In the rows, zero is written as 128.
Rows lie near named flat spaces through zero. A row that begins with a name and a colon came from that space; any other row is followed by the name of its block's space that it lies nearest.
j951-j531: [224  82 132 105 162  98 152 123 168  97 139 133  76 152  15 126 174 141
 148  68 107 172 142  84 134 144 138 157 137 149  36 125]
j139-j800: [134 117 103  93 112 168 130 146 110 136 135  94 108  97 156 124 144 130
  71 127 122 166 134 106 151 142 103  97 137 154 119 135]
j920-j603: [132 134 126 125 133 141 173  60 126  88  94 120 130 126 123 142 110 155
 105 126 137 140 103 137 105 159 118 134 121 186 180 148]
j678-j392: [157 132  91 156 132 130 123  74 114 104 109 123 115 130 108 123 127 141
 153  86 175 138 105  98  75 145 141  73 119 155  97 130]
j974-j816: [145 101 149 144 128 121 154 138 126 141 134 114  99 190 119 157 145 152
  90 131 125 167 111 122 150 114 145 140 140 196 128 205]
[130 139 121 123 126 109 155 133 112 116 107  77 142 154  69 113 159 148
 121 151 138 156 118 116 163 118 135 111 107 157 126 161]	j139-j800
j468-j680: [ 76 137 148 122 175 161  89 146  96 164  58 145 122 199 155 156  94  98
 148  57 213 137 106 207 128 151 169 119 116 109 198 118]
j785-j209: [156 145 131 134  96 112 119 140 171 137 151 158 117 129  99 137 123 156
 125  90 179 104 132 149 133 132 107 129 166 145 131 128]
j139-j800: [141 119 113 153 136 151 117  76 125  72 142 150 132 141 201  68 133 117
 119 177  94 122 158  82 122 121  98 108 103 194 164 116]
[131 141 132 161 148 124 124 135 126 113 118 141 163 141 110 109 102 108
 153 150 114 108 114 102 144 116 113 144 121  93 121  91]	j974-j816
[140 128  89 100 115 168 109  65 123  82 153 174 151 167 210 103 127 168
 122 151 111 173 180  53  71 148 122 114 112 167 162 100]	j139-j800
j920-j603: [153 122 160 116 141 135 155  71 147  31  68  55 148 177 123 123  84 183
  84  96 100 142  93 139 105 141  83 113 106 238 136 105]
[126 171  92 102 121  91 101 137  96  60 163  83 152 197 146 105 148 154
 127  87 185 130 102 130  99 138 121 131  90 177 115 135]	j920-j603
[131  94 129 157  50 114 112  96 105 171 121 133 125 161 143 122 122 104
 128 140 132 127 133 110 109 173 186 108 155 140 152 112]	j951-j531

Rows lie near named flat spaces through zero. A row that begins with a name and a colon came from that space; any other row is followed by the name of its block's space that it lies nearest.
j100-j823: [ 87 145 122 153 122 114 134 154 108 101 146 119 145 133 130 134 168 109
 112 153 157 131 136 167 126 117 169 183  86 105 118 109]
j100-j823: [143 203 118 161 144 115 145 148 172 121 112 133 151 100 150 168 109 102
 102 159 151 144 105 179  73 123 139 160  97 120 126 138]
[164 177 136 111  63  82 168 147  57  67 100 108 119 128 138  49  93 124
 104 163 131 131  99 169 126 177 101 143 100  75 133 109]	j100-j823
[177 174 110 112  85 183 119 118 148 106 153 125 106 124 162 117 168 146
 149 178 195 127 154 200  62 160 109 149 170 124 114 172]	j100-j823
j347-j564: [164 136  90 223 141 118  79 124 132 206 209 173 133 161  89  59  74  66
  62 140 141 167 114  87 132 122 113 102 159 131 126 147]
j487-j846: [ 95 144 158 111 139 125  96 142 150 135 117 158 177 142 114 115  86 133
 115 152 136 150 178  94 125  90 121 169  78 120 128 104]
j125-j733: [100 105 138 149 169 129 194 128 134 125 151 168 140  73  61 115 141 115
 139 143  72 140 179 147 132 102 103 190 141 117 118  92]
[ 97  99 125  67  94 133 157 153  86  92  78  98 127 120 151 185 131 175
 175 135 145 125 147 183 111 126 137 134 105 121 148 119]	j347-j564
[166 172 163 110 137 154 129  50 148  19 139 127 102 102 112 120 142 121
  72 107  94 132 118  81 165 101 121 142  88 137 120 119]	j347-j564
j347-j564: [111 163 159 117 148 141 155  78 148  86 164 102 109 110 131 154 151  87
  94 116 119 115 136 133 135 114 153 118  97 154 129  99]
j262-j340: [183 163  82  68 151 133  46 193 138 145 150 128 118 189 115 153 192 201
 163 156  63  71 218 159 128 141 180 179  94 107  97 100]
[130 130 135 168  92 128 165 170 160 160 170 166 150 147 147 145 160  75
 169 164 173  74 196 194 137  82 166 184  73 179 131  99]	j100-j823
[130 129 198 126  97 200 153 117 194 141 140  98 137  99 149 187 126 149
 138 180 135 131 103 108 101 126  71  73 122 169 136 101]	j125-j733
j262-j340: [ 54 134 186 168 132 250 201 122 104 134  70 173 118 123 127  70 239 172
  94  76 182 105 134 107  69 137  85 189 168 103 149  85]

Rows lie near named flat spaces through zero. A row that begins with a name and a colon came from that space; any other row is followed by the name of its block's space that it lies nearest.
j988j155: [133 151 148 110 147 142 138 117 104  97 129  82  83 114 159 153  44  99
 119 146  41 168 102 174  87 165 138 144 142 192 161 146]
j293j919: [209 131 121 132 118 114  68 174 141 168  94  67 236 115  90 112  57 100
  70  74 122 183 136 220  47 115 108 174  57 113 170 132]
j576j234: [117 137 110 128 134 143 123 140 112 112 140 117 125 136 104 110 122 116
 115 123 124 125 118 131 129 137 149 100 104 129  98 126]
j329j203: [216  91  81 122 114 101 149 131 147 104  87 164 147  95 143 171 135 154
 106 173  89  91 143 103 118 108  67 156 139 130 246 126]
j832j333: [130 112  93 133 112  90 105 113 144 141 127 144  98 122 126 163 109 142
 140 125 151 135 127 157 114 158 140 159 125 115 103 104]
j349j944: [ 92 166 142 195  89 133 147 130 128 107 121 106 148  66  94  91 135 155
 166 113 125 115 179 104 162 102 105  88 140 153  90 136]
j988j155: [141 124 106 131 126 123  61 110 119 122  79 102 165 166  76 154 168 105
  97  76 186 135 101  72 118  51 118 142 117  76 111 153]
j293j919: [110 130 122 129 134 131 139 123 122 125 132 140 116 140 138 134 139 128
 134 140 127 121 123 112 140 125 126 120 150 129 112 136]
j329j203: [181  47  24 128 121 130 166 140 250 124 214 139 254 154  88  68  91 140
  95  96 123  97 153  30 103  97 120 110 111 164 225 170]
j857j980: [140 135 124  98 127 177 117 164 146  90 128 134 108 173 105 173 145  80
 131 141 110  55 129 155 132  67 155 129  94 127 177 124]
[110 180 185 124 168 204 165 153  84 109 127 103 190 132 134  48 168  92
  80 136  87 112 135  66 160  73 117  88 136 152 170 177]	j832j333
j318j775: [116 150 138 128 127 121 144 130 147 122 130 122 140 134 155 126 127 146
 123 129 151 127  95 117 147 141 130 138 136 138  89 126]
j857j980: [142 135 128 110 119 167 123 150 148  97 127 125 112 163 110 164 139  89
 120 136 119  64 138 145 125  74 148 133  97 129 164 132]
[158  78 118  56 169 136 104 136 124 157 125 166 102 198 173 140 128  96
  84 155 123 151  57 164 102 184 149 186 126 107 152 106]	j349j944
j832j333: [128 108 103 128 106  92 122 120 150 138 129 137  99 131 125 160 114 145
 149 128 144 133 120 149 118 153 128 142 137 119 110 110]
[118 125 124 143 136 100 132 115 117 153 127 124 143 102 145  99 108 156
 133 114 136 170 128 109 121 168 110 124 156 133  90 131]	j857j980

Rows lie near named flat spaces through zero. A row that begins with a name and a colon came from that space; any other row is followed by the name of its block's space that it lies nearest.
j379-j11: [114 159 156 150 140 167 163 106 169  92 129 127 111 174 116 137 209 149
 141  86 134 174  20 145  83 139 136 121 112  91  80 197]
j379-j11: [144 113 132 103 188 107 184  81 117 135 133 177 108 124 168 137 161 122
 162 158 183 122 134 112  92 133 146 125 122 109 146 134]
j557-j821: [ 98 115 133 138 119 149 101 120  51 129  83 137 102 118  99 100 167 135
 130 101  97 207 134 137 105 107 181 124 124  99 183 199]
j15-j111: [109 158 121 178 147 112 172 117  89  59  79  97 117 153 161 107 207  73
  88 122 143 134 165 110 122 190 114 119  86 116 111 100]
j648-j176: [ 58 177 154 147 181 109 106  53 183  91 127  91 115 126 122 140 158 125
  76 125 149 194  76 128 104 135 145 105  42 137 144 138]
[163 121 100  95 110 122  99 209 102 102 130  75 205 119  94  99  64 151
 112 181 153 106 102 153 190 116 135 156 108 119 102 104]	j15-j111
[ 91 191 123 181  87 141 184 166 130 138 119 102  94 129 108 169 139 143
 157 106   8 181 183  79 134 173 127  98 131 118 118 144]	j15-j111
[158 109  50 137  90 129  42 138 119 149  65 110 133  92 141 119  92  84
 134 207 154 118 197 132 116 104 173 130 155 211 161 107]	j379-j11
[149  81  98 100  96 158 135 110 151 128  97 110 142  99 187 108 105 126
 138 119  71 146 133 108 137  62 121 126 113  96  92 114]	j557-j821
j15-j111: [115 126 154  61 173  90  40 149 134 169 111 117 164 122 181  90 160 149
  74 149 219 105  99 194 193 122 145 143 120 112 133 134]
j648-j176: [ 82 183  92 127 161 118 125 138 133 171 110  85 118 159  89 154 119 132
 147 138 166 123 140 143 115 160 114 180 158  46 188  59]
[171  98 123 125  93 142 129 124 128 177 145 154 129 102 134 135 124 166
 142 132 111  99  84 134 129 123 153 141 106 140 133 123]	j15-j111
[157 128  93 111 162 118 147 104 152  37 117 144  89  93 116 106 125 118
  69  74 137 173  79 132 135  90 142 112 139 166 173 106]	j648-j176
[168 118 119 143  96 116  88 152 151 139 147  90 142 115 158 136 123  98
  87 140 157 142 100 157 167 158  96 132 131 115 150 120]	j15-j111
j394-j886: [ 77 151  91 156 117 135  76 100 145 131 131 141 153 166  85 123 125 120
 128 105 148 192 124 125 173 104 160 112 134 147 146  70]
[175  76 168  94 129  87  91 187 123 119 125 114  92 160 173  91 126 155
 118 153 111  46  72  87 150 121 140 157 184 116 126 186]	j394-j886
j375-j453: [107  65 128 146 135 108  86 123 106 111  90 163 170 139 139 106 106 105
  71  96 130 103 172  95  89 138 127 169 158 194 159 128]
[102 148 137 153 107 139 200 110 127  89  78 123 140 115 129 165 160  76
 121 136  41 180 186  72 133 134 120 154 120 110 110 160]	j15-j111
[162 126  86 108 141 119 132  90  93 124 101 126 124 137 164 121  57 109
 173 120 146 117 117 118 105 136 112 134 126 153 182 121]	j557-j821
[159 137  78 100  95 135 103  86 109 158 121 130 152 100 169  77 141 108
 168 192 152 133 147  94 154 139 173 111 112 170 124 104]	j379-j11
[149 155 161 153 142 102 129 157 184 149 144  84 161 131 185 127 150 140
  91 132 180  54  61 176 108 114 110  55 168 161 202 136]	j557-j821
[144 172 117 126 110 169 201 131 125 133 103 150 110 132  89 149 108 198
 191 126  64 151 158 126  94 111 146 129 113 146 151 135]	j15-j111
[ 84 103 167 114 120 144 129 162  74 119 128 172  99 153  78 173 172 136
  99 143 112 140 158 155 140 191 115 163 146 169 142 147]	j557-j821
[130 126 123 129 192 178  21 131  72  98  72  99  69 119  92  70 113 155
  93  82 117 127 110  48  81 171 128 177  69  80 103 165]	j375-j453
[218 149 125 101 105  94  95  53 106 232 119 123 126 142 149 152 248  97
  70 205  83 180  99 186 162 147 193 131  50  98  47 107]	j648-j176
[103  58 161 121 128 113 125 126 122 132 130  50 128  98 143  86  66 140
  46 113 115  86 108 179 127 179 155 151  66  82 171 126]	j375-j453
j375-j453: [127 126 162 130  82 165  29 132  81 124 123 145 224 196 112 168 141 115
 162 160 185 243 204 126 118  73 136 122 104 198  38  63]
[110 158 128 118 160 164 172  46 177 152 176 182 118 135 123 136 153 138
 137  99 111 121 166 113  59 157 141  93 133  98 144 168]	j15-j111
[133 169  72 156 166 120 130 130 137  75  71 126  70  63 133  92  88 106
 122  71 142 101  55  74  50 187 139 188 163 117 145 112]	j375-j453
[114 174 129 137 145 164 189  59 150 135 133 147  89 138  94 102 141 150
 201  91   1 160 155  76  52 144 175  70 130 139 160 199]	j15-j111
[134 140 122  96 112  99 118 112 103  68 103 162 131 125 140 122 162 112
 135 120 179 153 158 119 126 115 131 155 153 182 102  89]	j375-j453
[116 120 150  95 114 166  97 127  57  91  55  92 104  92 163 128 134 156
 156 128 135 148 151 156 101  88 129 112 101 133 188 125]	j557-j821
[150 113 134 103 111 144 101 158 113 140  82 118 146 118  91 149  90 133
 164 138  99 144 127 123 161 135 128 120 132 150  91 134]	j15-j111
[152 140 136 137 125  82 141  96 159 119 170 126 170 173 157 158 102 149
 133 168 150 124  83  99 104 104  93  97 147 128 143 127]	j557-j821
[197  67 191 106  96 110 127 154 139 110 163 113 104 132 168 139 176 123
 143 142 111  66  94 150 121 158 131 166 200 115 134 183]	j394-j886
[115  92 112 110 165 172 170 153 105  94  94 168 136 131 126 127 111 123
 144  81  99  59 114 137 153 124 123 105 183 162 173 113]	j648-j176
[152 179 122 146 142  92 143 110 220 199 179  78 121 202 148  90 103 120
 131 168 137 104 149  89 156 170 134 124 131 102 151  81]	j557-j821
[110 106 196 152  95 104 131 142 110 119 116 142 124 122 117 142 149  97
 123 144 139 110 127 186  83 123  84 136 146 119 168 148]	j557-j821
[120 126 107 135 114 147 135  57 103 146 159 189 110 133 164 105 137 106
 174 158 116 138  82  69  95 152 142 110 112  95 136 145]	j379-j11
[100  46 144 124 125  98  73 106 140 150 117 131 131 155 153 100 164 131
  73 238 107 121 152 169 193 169 161 111  54 130 160 102]	j375-j453
[ 87 177 167 177 122 120 113 142  78 171 170 119 124 169 113  64 138 118
 129 128 156 119 163 161 133 187 168 139 118 108 146 140]	j557-j821
[ 86 186 124 167 146 132 122  76 136 104 148 144 120 108  94 134 106 104
  92 140 127 177 143 134 148 101 140  97 105 125 128 124]	j394-j886
[ 90 165 155 133 154 148 114 120 126 138 151 123 147 148  97 129 128 119
 117  76 190 174  86 150 117 109 127 146 158 111 178 134]	j648-j176
[ 94 125 128  89 176  95 145 116 127  90 103 166 149 164 135 155 133  89
 150 132 186 129 100 138 102 182  83  63 153  45 114 153]	j379-j11
[131 127 162 149 193 117 166 124  69  56 144 147 123 121 112 113  88 110
 105  90 167 113  58 115 131 146 132 103 162  99 157 125]	j648-j176
[155 140 134 116  95  88 212  97 146 164 193 144 124 118 194 126 173 167
 165 142 116 124 128 202 136 111 149 112 180 104 202 137]	j375-j453
[ 98  98 120  99 141 103  87 129 104 116  81 112 100 117 157 112  98 163
  66  79 155 120 145 108 104 114 107 136 171 170 107 140]	j375-j453
[151 196  86 185 131 155 196 142 149 114 151 152  98 100 149 133 120 135
 144 103 150 107  85 100 121 117 150 131 191 124 141 127]	j375-j453
[163  86 193 184 158 133 121 143 226 126 109 137 153 147 122 130 157 138
  78 111 186  62 126  72 174  84 140 107 110 126  34 165]	j557-j821
j394-j886: [153 116 139 119 104 125 148 133 141 147 117 117  88 148 108 106 138 127
 136 105 113  42 122 131 120 117 125 118 117 135 120 145]
[ 95 168 135 144 136 163 137 140 156  81  54 131 100  76 119 136 139  84
  79  76 173 141 117 100  94 112  84 113 102 129 179 157]	j648-j176
[ 84 129  75 126 161 145 123  95 110  97 143 161  88 110 116 180 164 105
 132 154  96 135 130 106 209 129 123 165 118 113  95 184]	j557-j821
[149 143 160 162 124 121 183 156 123 169 162  99 186 131 120  69 168 172
  97  92 104  79 179  38 156  83 171 190 105 146 110  97]	j379-j11
[113 163  98 115 110 129 128 145  98 151 129 125 130 132 109 145 120  88
 129 134 138 129 137 133 151 162 160  95 102 147 114  94]	j379-j11

Each name stands for a flat space through zero: a line, a plane or more. A row that begins with a name and a colon came from that space; any other row is followed by the name of the space it lies nearest, among the names in its block.
j743_j807: [ 80 130 131 122 118 141  89 164 100 135 124  98 166  66 105 171 163 142
  93 127 146 151 108 129 125  75 174 148 158 144  92 101]
j990_j768: [135 128 160 119  93 146 129 151 118 156 115 155 144  63 189 105 114 148
 117 101 147 105 121 167  89 154  90 102 146 130 156  91]
j254_j274: [111 123 192  68 150 128 121 100 137 107 151 138 130 142 147  86 123 126
  99 129 124 125 145 124 114 170 164 155 131 104 126 200]
j763_j20: [105 156 148 124 103 122 147 151 111 180 101 145 135 123 130 159 117 169
  91 119 100 146 103 152 131 130 105 152 113 120 116  93]
j306_j746: [111 122 103  90 120 109  78 144 110 163 176 145 102 164 139 135 115 115
  94 177 107 105 143 128 104 124 117  54  98 143 158 134]
j254_j274: [137 126 111 132 127 135 150 126 127 141 116 126 133 123 123 149 126 142
 147 105 145 126 117 134 133 108 115 119 119 136 117  88]
j743_j807: [172  64 117 146 118 149 142 111 112 124 128 154 119 133 184 135 122 115
 136 148 129 157  86 155 181 118 126 158 144  84 131 159]
j819_j242: [ 73 119 146  91  69 204 104  81 156  60 174  86 165 103 154 172 151 167
 156 132 192 155  80 212 150 187 161 243 153 156 113 218]
[145 132  94  80 112 144  91 137 134 147 156 149 109 134 145 132 130 117
 123 152 111 106 132 120 114 136 104 124 109 158 119 145]	j306_j746
j819_j242: [ 78 121 131 103  91 177 112 103 141  92 147 101 155 119 147 169 148 148
 157 126 160 141  94 185 152 155 141 190 155 133 123 187]
j323_j567: [164  98 133 119 124 150  81 122 113  99 135 157  88 132 145 156 108 165
 128 142 160  96 120 114 110 108 163 116 101 207 183 122]
j990_j768: [116 145 138 121 102 133 171 113  65 103 146 135 123 133 147 124 122 140
 152 130 104 101 142  93  79 133 123 119 131 183 124  93]

Rows lie near named flat spaces through zero. A row that begins with a name and a colon came from that space; any other row is followed by the name of its block's space that it lies nearest.
j42j534: [191 118 110 154 159 109  83 160 160 122 147 154 122 134 121 176 105 130
 154  86 137 157 162 194 199 139 136  83 172 111 100 165]
j783j858: [109 187 148  94  88  97 119 184 116  60 149  83 115 178 130 148  88 133
 109 101  92 143 116 108  96  89 105 152 144 108 152  95]
j135j588: [136 114 191 162 160 180 127 110 133 116  91 187 147  98 163 149 211 146
 146 208 160 143 137  89  93 100 100 156  81  75 178 129]
j783j858: [136 117 130 159 131 107 104  87  96 167 133 123 128 119 153 154  99 199
  78  80  81 114 222 155 245 155 116 164  80 111 109  78]
j494j158: [152 132 117 106 153 169 156 103 109 140 112 118 120 117 118 137 170  80
 149 131 139 103 130 140 108 101 118 175 121 111 156 128]
j60j624: [171 179 110 116 158 171 171  98 135 109 169 102 162 106 114 155  93 159
 129  89 116 124  83 156 135 138 116 144 156 116 119 153]
j60j624: [160 167  85 133 182 189 162  99 104 112 156 120 158  96 132 156  92 167
 110  91 106  87  72 165 148 149 120 112 143 126 111 150]
j582j432: [ 92 131  92 111 105  72  44 157 142 111 170  88 186 185 185  71  86  87
 102 101 137 163 101 156 143 162 151 121 154 126 103 113]
[ 72  89 182 134  76  60  83 135 147 173  62 117 109 153 135 112 167  81
 145 161 148 150 186 103  70 101 149 129 115 142 154  85]	j60j624
j16j114: [154 142 137 120 143 157 166 125 108  81 113 203 142 148 114  60 166 179
  91 138  96 135 111 110  87  92  91 126 113 128 132 132]
j784j782: [147  21 162  26  85 123 128  74  96  96  79  22 118  92 108 160  64 174
 151 106 145  96 100 110 221 133 159 110 139 162 127 181]
j42j534: [125 141 187 147 150  85 104 149 149 174 137  91  63 149 139 182 154 142
  65 177 164 116 103 113 106 160 119 144  76 114 112 161]
[102 151 137 126  77 174 124 123  83 142  95 142 122 136 138 106 157 145
 137 137 109 107 115 135 110 132 141 164 146 129 114 132]	j42j534
j245j442: [113 135 121 129  98 132 135 100 139 161  92 144  83 129 121 161 113 110
 136 137 160 117 126 117 165  95 109 119  94 116 151 179]
[137 186 106  94 142 153 132 155 173 106 132 101 103 150  88 147 153  69
 168 157 141 181  90  75  84 143  96 140 168 123 121 175]	j783j858
[111  96 189 133 178 170 136 168 157 115 116 218 159 111 130 115 145 139
 145 164 144 158 105 137 103 144 105  99 130 144 157 104]	j135j588
[160 146  87 109 181 169 125  90 149 137 121 152 149 152  84 130 166 105
 133 109 184 162 115  95 114 194 101  70 118 121 110 190]	j783j858
j582j432: [114  99 143 119 137 166 145 128 133 158 112 124 151 124  96 114 135 119
 111  98 134 136 143 113 133 121 120 144 118 160 120 149]
[120 169 125 205 124 116 143 162 137 141 123 165 161 154 143 117 176  88
 103 135 104 160 160 131  82 133 120 120 138 102 115  82]	j784j782
[179  95 103 148 136 185 171  80 153 203 112  89 144 116  81 128 162  87
 150 171 185 154  99  72 123 173 143 145 130 157 134 180]	j783j858
[ 85 164 134 153  88 126  95 127  96  91 137  72  94 163 178 152  58 167
  93  63  54 108 188 136 184  98  92 123 109 135 149  83]	j783j858
[122 134 114 134 162 120  98 112 177 101 138 100 126 109 134 133 104 107
  96  88 167 101 153 111 119  98 104 106 132 122 179  71]	j42j534
[188  86 183 139 129  73 106 160 101 166 100 156 145  87 175  86 120 198
 118 123 113  62 183 148 174  95 191 137  82  88 134  55]	j783j858
[144 121  99 134 139 182 161 114 151 155 142 132 149 133  93 130 151  70
 174 171 173 173  92  80 102 170 117 128 151 144 132 160]	j783j858
[137  63 142  45 113 166 151 128 190 110 209 127 242 222  96 115 160 123
 119  92 151 115 161  85 105 138 116 178  83 137  62 199]	j582j432
j135j588: [141 176  36 136  55  85 130 131 161 111 113 133 105 137 118 113 106 131
 142  99 121 119 114 147 133 134 117 141 168 146  92 115]
[ 75 123 153 164  93  42  70 168 154 147 114  74 148 151 121  75 115 191
 116 161  94 155  76 132 175  93 134  14 131 157 138 103]	j582j432
[ 30 130 151 146  97  89 109 160 145 116 145 164  87 129 146 136 102 127
 115 111 128  99 126 170 153  93 117  95 166 121 140 132]	j783j858
[135 108 129 123 153 132 104  90 124 140 112 164 148 117 155  97 140 159
 118  86 145 134 159 141 138 147 112  54 113 156  97 138]	j783j858
[157 167 124 127 156 113 142 109 103 144 128 149 159 119 127 136 111  68
 145 146 157  75  95 140 116 123 107 158 115  96 160  90]	j494j158
j245j442: [108 104 112 143  98 149 156 121 144 163 103 116 114 121 100 140 138 126
 119 100 145 103 131  97 170  88 128 141 136 131 108 145]
[124 139 146 161 114 182 108 158 148 117  81 155 160 209 137  27  69 155
 140 137 149 114  99 134 132 133 145 182 121 107 129 185]	j245j442
[140  89 111  80 120 106 144 104 106 126 105  86  92 116 128 143 132 153
 134 109 138 124 104  98 170 118 141 153 135 151 118 145]	j784j782
[ 48 140 144 124 120 141 144 160 162  71 172 142  99 168 127 113 127  81
 125 127 138 155  65 126  93  85 110 101 192 192 145 171]	j783j858
[173  63 146  97 136 126 124 132  84 180 167 112 105 128  80  26 109 130
 106 175 119 185  39 122 122 147 112  89 114 158 114 129]	j582j432
